[  -7 -328   72 -376  -46   -2 -131  297  268  125 -158  182  240   16
 -135  393 -141  205 -251 -177   40  -15 -149  167  194  -59  219 -156
   10   80   30  142 -233 -179  -82 -233 -147  -52  -20] | 1
[  -6 -179  -57  122 -220  -22  155  -48  152  -17   40   23   44  -29
  -79    0  220   -3  151    0 -119    0   89   30  -44 -284  -42  272
 -245 -174  126  204  -57   38   18  228   25 -189 -228] | 8
[ -67  -77   72  139 -158   22  204 -140  -33  -35   56   13  -22  -98
  -77   35  207   -7  219   24  -90   75  -27 -320  -43 -368  101  209
 -261   -8   42  154   85   70  -11  263  -89 -142 -172] | 7
[  -5  -32 -136  278 -186  146  -61   74  338  -99 -106 -313   24 -352
 -419  118  689  -67  268 -202   77 -354    0 -220 -598 -365   13 -346
 -491   37  274  193  490   27  349  222  197   14  -94] | 6
[ 191   65 -167   -8  -92   99   49  152  107 -113  -88 -299  159 -105
 -133  -23  357 -192  -31  -31   94  -25  138  312 -328  185 -181 -261
 -129 -124  254   63  232    8   17 -115 -193  -70 -133] | 5
[  48  -86    6   19 -118    4  237  -34   31   14   21 -235  -96  -41
   85  125  133    0   52  -50  -68   67  -96 -212 -107 -471 -153  266
  -42   42   61   50  120  206  -15  281  -87 -264 -150] | 7
[  61  190    2   90  -55   14   43 -213  -21  -35  126  133   76 -112
  -46  393  -47   58   33   55   98   -5   42   32   63 -415   98 -174
  -39   30   59   58  -58  -34 -146   98 -206 -224 -313] | 0
[ -13 -221   39 -254 -126   18   35  219  163   62   38   25   40  -21
  101  -38   34  132  -52   64   -1   61 -106  267  261   27  164  119
   15 -193    6  -93 -200  117   96  -78 -203  -98  -37] | 4
[  15 -379   61 -417 -171   35   86  263  202  119  -22  147   18   62
  118  233 -155  159 -229    6  -19  103 -276  111  320    5  137   22
  -24  -31   10  -87 -285   78  -42  -93 -293  -83 -205] | 5
[  -2 -315  119 -500   17    7  240  112   20 -152   76   84  368  -15
  103 -172  198   90  243   31  -70  256  106   40    5 -299  181   68
 -387  -61  301  201 -349   30 -374  -64 -406 -138  -59] | 8
[ -77 -276   54 -350  -86  -22   74  167  197   48  -48  115   80  -30
   12   17   23  161  -12 -105  -67   57 -209  -89  163  -39  121  120
 -114 -107   35   51 -195   67  -38   53 -151  -80  -92] | 6
[-232 -275  123 -493  159   -1  185  -75  -49  113 -251   57   56   68
  115   85  -15  118  -52    7   -9  227 -351 -376 -127 -587  160   70
   31  226  149  -31 -344   87 -266  115 -188 -265  136] | 2
[  -7 -350   95 -425  -59  144   33  275  281  132   -3   96  197   48
  181  140 -195   78 -272  -24   23   54 -193  195  306  -30   87  152
  159  -37  -96   56 -299   93 -146  -93 -286  -65 -201] | 7
[  55 -177 -125  -45 -384   -6  -56  268  341   98   90 -182 -250  -87
   42  326  113  112 -215  154 -259  -17  -78  681  353  282  204   78
    1 -399  -74 -221  -94  256  388  -78 -117 -172 -194] | 8
[  28   36   17  133  -32  -40  140 -107  -20   98  -76  -49   99  -50
 -131   83   14  187  -28   64 -138  134 -112   13  -39 -494   10  190
 -263   20  -40   57   -5   38 -132   79    9 -293  302] | 8
[ -19 -340   -8 -273 -183  -25   50  157  206  293 -100   29 -180   44
   54  570  -81   79 -280 -139  -85   57 -211  123  191 -194   96 -209
  -27  -15  -10 -138 -188   31 -193  -41 -158 -169 -184] | 2
[  -3  -19    8  -48   10  -26  370 -383 -238 -181   75   71  -25  -56
  106  -43   50  -36  272  -28  -73  263   39 -241  -37 -474   85  296
 -145  -72  243  170  -62   83 -179  244 -225 -158 -115] | 1
[ -58  -47   12 -126 -250  214   92  -20  155  170 -123   70 -140 -212
  -35  475  194   -6 -179  -16 -138   -9 -287  -26  201 -168   38 -293
 -263  -57   18 -229 -205   62 -195   30  -10 -410 -470] | 0
[   8   32  -90   43    7  317  106   46   53  -92 -168 -157   18  -87
   55  -65  245 -324  -55 -123    7  -81   -3  -96 -184  268 -263  -48
   59 -194  110   55  157   60 -101  -18   44  -27 -152] | 2
[  18   19   35  178  -80  -44  188 -174  -46  -88  135    5  -89  -68
   49  -54  155   -8  348   56  -52   61   27  -41   34 -362   70  187
 -225    7  105   59  -27   64   14  265  -20 -122  -99] | 7
[  60  -52  -36 -202 -205   -2  182  174   68  -49  -17 -125 -162  -32
  145 -140   53  146 -151  274 -169  135 -181  274  262   14  147  160
   36 -347   -6 -313    0  186   79  -87 -328 -293  149] | 5
[ -28 -192    7 -192 -215   22   47  112  151 -112  162   55   36  -97
  136    8    0   45   79  108 -225    7  126  286  391  124  269  179
   -8 -281  -67   72 -251  132  263  -70 -112   65 -282] | 6
[  63   64    6  326   54  -90  199  -19 -170  -19  102 -143   25  -86
  195 -140 -107   24   83 -133  -79   58   52   57  200   30  -21  399
  116 -369  -76  -21  244  187  -66 -102  -86 -174  350] | 3
[  50   52  -57  186   88  215  -48  159  -24 -144 -108  -37  336 -207
    0  -38   28 -192 -156 -230   92 -101  177  123   16  273 -135 -137
   53 -359   29  213  109   65 -156 -341 -175  -66    6] | 7
[  46   41  -90   59  -59   53  -45  179  -40  -64  -24   -9  155 -131
  -62   44  -40  -98   81 -185  102  -65  151  227   99  320  -30  -72
   85 -324  132  151  117   -8   70 -175 -276  -28 -224] | 3
[  31 -171   17 -129  -17 -149  351 -248  -50   -7   18   21  -49  -34
  202  303  236   59  192  -64  -55  142  110 -216 -219 -899  -41  211
 -453   46  325  238 -363  136 -328  386 -219 -393 -437] | 2
[  87 -265   23 -381 -210   -7   92  226  200  108  -71  -76 -117  155
  -12  -59  205   53  -86  228  -13  131 -234  315    8 -198  128  -73
 -214  118  269 -193 -137  -21  -35   33 -357  -29    5] | 9
[  -7 -109   44    1  -45    3  190  -62  -46    3  164   59  165   21
  121   -2  -24   52  217    8   15  103   68   -7   59 -436   30  324
  -30  -80   78  269 -180   32  -83  192 -203 -140 -193] | 0
[ -63 -212   41 -140  -63   68   28  177  169   91   53   10   22  -22
   68  144   18   71   50  118   -7   34  -61  200  337  142  162   91
   11 -114  -44  -58 -216  182   -2  -67 -140  -34  -77] | 4
[-138 -103   94   74   -5  -21  281  -94  -43  115 -121   40    5   59
   19  238   -8  -61   34  -73   20  159 -183 -450 -143 -331   30  186
  -21  -53  -12   71   53   24 -378  182 -198 -314  -68] | 5
[-126 -407   51 -293  -66  182   69  158  290  287 -121  -15 -177   60
   84  513   37   67 -195  -81   64  135 -359    0   41 -241  151    4
 -130  145  -42 -122 -244   99 -133   84  -24 -121 -100] | 3
[ 110   40  -53  115 -162   53  165  -53   27  -61  177 -138  -63  -73
   84  -48  164   64  -13  145  -33   45  -11  159   31 -311   77   41
 -154   -8   74  -69   40   37   66   97 -123 -143   -9] | 1
[ -45 -115  -36  155  -28 -114  111  -17   33  -14   99   69  123  -45
   47  223   34  -70  262 -260   25   98  135  168   45 -133   56   74
   31 -205   78  236  -28   51 -141   59  -74 -245 -116] | 7
[  34 -215  -78 -246  -89 -242  122  257  226  174 -110  -94  -85  -41
  -50  574  124  135   15 -126 -112  102  -60  324  131  -29  115 -258
 -175  -66   93  -96 -108   76 -240  -63  -95 -270  -59] | 6
[  84  127    8   36 -111  -58  121 -222  -40   12  297   34  -17  -33
    8   47  104   41  300  189   98  101  132  199  -35 -536   43  240
 -132   92  168   33 -102    8  -38  255  -99 -119 -305] | 9
[ 139  -40 -135   57 -211  -63  415 -247    0  -23   47 -322 -313 -180
  187  273  241  -79  -51  -60 -225  160  -35  -21 -157 -559  -97   72
 -270 -181  260 -119   57  248  -30  166 -186 -408 -212] | 6
[ 195    9   27  -37 -124  -47  427 -230 -180 -254  242   33   -2  -87
  258 -268  -93  212  255  -45 -111  201  121 -177   83 -567  -84  218
  -89  -95   65  171  -83  -41   -4  304 -351 -178 -185] | 6
[-155 -372   54 -347  -52   -9  108  216  192   79  -31  151  287   29
   23  240 -128  -15 -156  -39  -50  157 -157  115  366  283  192  -42
  122 -161  -16   35 -274   74 -408 -148 -321 -126 -118] | 7
[  11 -178  142 -328 -163   87  230   18  225   -2 -153 -150 -164  -38
  -24  250  412   61  -44   34 -146   78 -232 -310 -239 -304  112 -167
 -224   67   68 -205   77   32 -198  182 -181 -206 -146] | 2
[-127 -411   24 -229  -90   82  138  262  154  100 -189   68   94   32
  -69   54   49   -6 -204    3 -128  161 -183   55  196  142   96    9
   -1 -249   40  -10 -204  122 -217 -255 -180  -98  259] | 6
[-142 -178   82  -69  -75  -86  313  124 -127  217  -12   31  222  124
    5  391 -279   22   30 -306   26   90 -187 -526   10 -452  -83  265
  214  -37  -97  388    6 -176 -494  336 -310 -143 -357] | 2
[-139 -314   65 -498  110  127  179   44    0   99 -350  -64  128  -40
   20  126   49  -38 -138 -223   22  251 -176 -368  -83 -177   32 -116
   54  105   58   -8    9  135 -301 -114 -232 -249   89] | 4
[  38  -48 -111 -202 -190  -32  -86   54  285  102 -171 -130 -208  -40
 -113  357  347  191 -245  186  -97  -15 -156  403   49  -91  193 -335
 -223   91   89 -422    5   33  -61  -87  107 -344  109] | 4
[-134 -133  -33  180  -97  -85  176 -186  -15 -177  152  406  121   -1
 -239  130 -160   26  370  -17 -123   31    2 -115  229 -198  179  234
  -69  -42   43  385 -298 -142    9  168  -65   70 -339] | 9
[ 102  -58 -109  158 -252   -3  100   38   55   86  153  -84   -6  -75
   19   99  -62  197   78   64 -103   84   98  560  198  -82  196  220
   -5 -217  -40  -13   62   51  213   -6 -249 -184  -60] | 2
[ -82 -483   91 -352 -173  235   25  255  301  321 -182  -41  -59  210
  111  183  -81   98 -347   18  -39  159 -362   83  145 -133  129   59
  150   47 -162 -107 -119  127   -7  -17 -281  -91   46] | 0
[ -99 -306   -9 -238 -204  189  136   95  233   99 -179 -242  -70  -76
 -146  318  463  -97 -327  145  -70  201 -141   81 -230 -315  192 -343
 -247  -20  113 -205   21  177 -256  -99 -197 -342  243] | 3
[  30 -186  -78 -341 -200  -50   37  242  248  -74   62  -51    2 -106
  -25  154  187   82  -62   12 -119   30  -24  392  150  159  244  -69
  -25 -230  102  -75  -95   51  124  -90 -203 -125 -141] | 2
[  51  -34   38   41 -175   72  208  -45    4    6  119  -63  129  -45
  -24 -201   -4  209  133   81    3   56  -41 -123   22 -387   43  156
   -5   38  -10   92   68  -93   19  196 -340 -116 -111] | 6
[  54   69 -139  477 -143  -11    5  -77   34 -137  207  -51  -30 -159
   -3  -39  213   52  367  172  -52 -118  293  533  231 -132   72  299
 -186 -398  136  117 -145  209  275   44   -1 -142  -66] | 3
[  10 -110  -64 -153 -324   74    7  163  267  100  266  165 -363  -18
   73  157   59  192  -89  413  -52    3 -305  507  511  146  253  256
 -157 -169   35 -328 -371  254  293  100 -101  -91 -284] | 4
[ 291  224 -146  -17  -56   71  -86   57  179 -141   32 -240  -89 -130
   56  -96  350   -4  -35  -13  109 -139   92  279 -219  -61 -193 -243
 -226   28  210  -88  190   64  357   -1   20  -36 -169] | 1
[  72   61  -61  100   11  226   89   83  -23 -109 -182 -154   74 -113
  -24  -74  181 -227  -78  -71   56  -58   45  -80 -159   67 -197 -216
  -13 -120  164   55  195   33  -76 -134 -111  -66    4] | 1
[ 222   87  -16  329 -166  -90  149   93  -43   25  198 -284  -86  -80
  111 -119   92  102  155   20  -43  -15  181  354   26  -56  -37  228
  136 -289  -48   19  290   52  215  121 -212 -137   37] | 0
[  35   94    4  -37   24   15  231 -282 -149  -83   66   22 -100 -222
  130  273  -13   55  251 -127   28   76  172 -307   16 -439  -27  113
  -91   21   85  156  -37   41 -140  257 -171 -338 -463] | 4
[ 194  152 -118   35  -80  244   55   20    2 -144 -109 -320 -101  -48
  179 -223  105  -45 -116  100   47  -45  -34  238  -51  -66 -250 -156
   71   -8  107 -288  116  122  180  -37 -118 -141   -7] | 4
[ 160  120  -81  160  -96  179   46  122   47  -90  -67 -239  -21  -77
   56  -30  221 -201 -115  -41   65  -82   -2  186 -169  119 -219 -113
   64 -191  121    4  197   -2  121  -44  -91  -18 -157] | 7
[ -48  -15  119  134   -2   59  119 -263  -17   65  129   56   69   -6
   49   13   77   12  227  156  -52  114   78  -58  -25 -611   67  280
 -166   12  -60  177 -153   70  -91  154   64  -53   17] | 7
[  -7 -330   43 -379  -70  293 -122  218  317   18   42  262  150   -4
  199  -24  -25   41  -81   11   18    0   56  355  431  287   91    6
   79 -146  -84   45 -357  144   48 -271 -132   37 -342] | 7
[  12  -56  -42  134  -43  -53  181 -106    8  -60   91   -2   20 -156
   37   86   98   76  162  -54  -18   16   80  -67   53 -337   67   93
 -284  -61   69   86  -25   87  -56  126  -45 -201  -69] | 4
[   8  145 -127  227   25  119  -84  118  -33  -42 -209 -159  191 -165
 -215   73  153  -94 -111  -94    3 -174  185  147 -201  222  -80  -95
  109 -328   37   86  240  -91  -55 -303   -3  -50   17] | 2
[  -4 -125   47   71 -150  126  191 -150   48  -10   -8  -45    1   -9
   91  169  135   39  110   34  -99   26    2 -216   25 -376  -40  183
 -162   36   27  109   13  139  -77  218  -72 -212 -234] | 3
[  74  -19   17  141 -132    7   66   15   99   -7    9  -25  102  -57
    5   83   75  165  -27   60   59   63  -78  261  -30 -333   31  -13
  -16  -41   63   36  -64   31   62  121 -209 -326   56] | 7
[ -21 -332   83 -457 -157   63   33  196  257  -20   30  146  108  -70
  -14    9  120  160  104  -63    0   15  -60  -74  240  -79  192  -24
 -149   18   43   44 -147   78   84   -7 -252  -67 -316] | 4
[ 203   50 -116 -117  -55  106   65  200  106 -291  -12 -252   39 -274
   76  -25  324 -138   77 -243   60 -117  215  244  -51   38  -47 -315
 -126 -261  197  -29  115   20   96 -182 -207  -99 -285] | 4
[  47  -38  -19  154 -120  -94  186  -79   15   -8   77    6    2    9
  -24  146  182   63  233   17   -7   19   49  -94  -28 -237   22  112
 -190  -19   82  137  131  -20 -126  212  -29 -146 -125] | 5
[ -16    4   24   33  118  -23   23 -255   56  -53 -175   71  277  -10
 -162  178   75   41   32 -203  101  -73  -26 -507 -163 -353 -119   55
 -110  250   53  234  123  -73 -316  145  106 -175  -75] | 5
[  79  -96 -145 -244    4   27  127  184  -40   25 -268 -209  -36  -39
    6  -18  213 -285   60 -275   68  163   74  360 -317   50 -258  -56
  129 -198  384   57   70   48   18 -142  -60 -275   17] | 3
[ -24 -295   65 -341 -135  146   48  185  236  150  -90  -82  -45   23
   83  182  101   64 -247   -9  -23  125 -284  129  134 -162  185   21
  -25  -16  -12 -121 -163   75  -10  -14 -231 -163  -26] | 0
[ -12 -205   33 -239  -53  -66  -60  282  221   80   29  116  240  -59
  -50  109 -135  200    7  -73  -11   16    7  295  394  389  208  149
  186 -225 -107    6 -100   47  110 -234 -240  -82 -193] | 0
[  61 -215   18 -420 -138  -84  184  145  155  218   28  106  -72  159
   35   19 -116  247  -70   30  -61  200 -337   34  111 -166   98  139
   88   43   -8    8  -20  -81   68  102 -323  -67 -110] | 8
[  82  -58  -57   23  -99  237   40  202  169 -139 -123 -210  119 -101
  -27 -105  361 -189   53  -75   -4 -114   64   17 -161  276 -231 -136
 -192 -124  167   23  196   88  -39  -54  -46  -31 -235] | 7
[  11   73  -29   76   50   85  129   85 -190 -161  -98   -1  295 -222
  -96 -163   36 -135  -69  -83   -9  -20  121   12  -66  114   65  -36
   -7 -386  124  160   90  -90 -100 -309 -258   25   77] | 2
[ -13 -264    4   46 -158  -66  273 -133  -18   40    0   49  -97  -38
  -17  220   29  -60  174 -154 -224  100   11 -218   -9 -305   32  224
 -250  -69  148  223  -33   46  -25  144  -81 -112 -289] | 8
[ -89 -277   90 -209  -97  100  -55  333  137  257   -8  139  153   45
  130  304 -217  112 -266  -22   -9   94 -174  310  375  136  219    4
  142 -231 -142  -40 -236  110 -101 -281 -281 -132  -27] | 0
[  35 -100  100  -55   45  120    3  195   79  263   -9   99 -206  -23
  142  491   11   98  -64  -68   89   13 -288   74  151   34  -57  -30
 -156  172   -5 -178 -226  173  -76  -12  195 -106 -131] | 0
[-188  113  -35   96 -262   57  228 -269  -98  196  251  -72 -294  101
  -64  109  229  -74  -50  585   24  228 -250  -58 -207 -608   90  212
   29  -79  125 -181 -111  245 -142  408 -189 -182  -42] | 6
[ 201  -55 -166 -307 -226   93 -344  560  395  175   47 -124 -325  -68
  298  152  -23  117 -561 -138   94 -108  -60  624  204  339   19 -432
 -110 -129 -283 -306   84  140  498 -199   -5  -73  -96] | 5
[ 147  116 -171  204 -156  127   17   31   -8 -161  -51 -313 -125 -175
   10  -30  294 -149 -228  133  -44  -11   95  503 -164  -20   -9 -109
 -106 -271  206 -116   93   19  252 -153  -50  -64  122] | 9
[ -31  -63    4   79    3 -170  191  -72 -110   22    8  138  182   23
 -117   14  -58  117  134  -20    6  121  -59   -8   10 -400  213  169
  -46  -75   46  265  -52  -97 -161   55 -289 -150  115] | 5
[ 206  235 -233   71 -123  177  -70   61  149 -255  -75 -223    1 -213
 -111 -142  285   -6 -164  108  -39 -137  168  408  -57  154 -131 -159
 -120 -343  108 -136  161   -4  243 -257  -35 -134  -22] | 4
[ -48 -166  -37   75   -7 -216  278  -68  -49  160  -47   64  -62   94
   38  139 -131 -100  208 -153  -62  100  -54  -82    3 -251 -103  415
   36  -92  134  232 -130   36 -112  276  -90 -200 -259] | 0
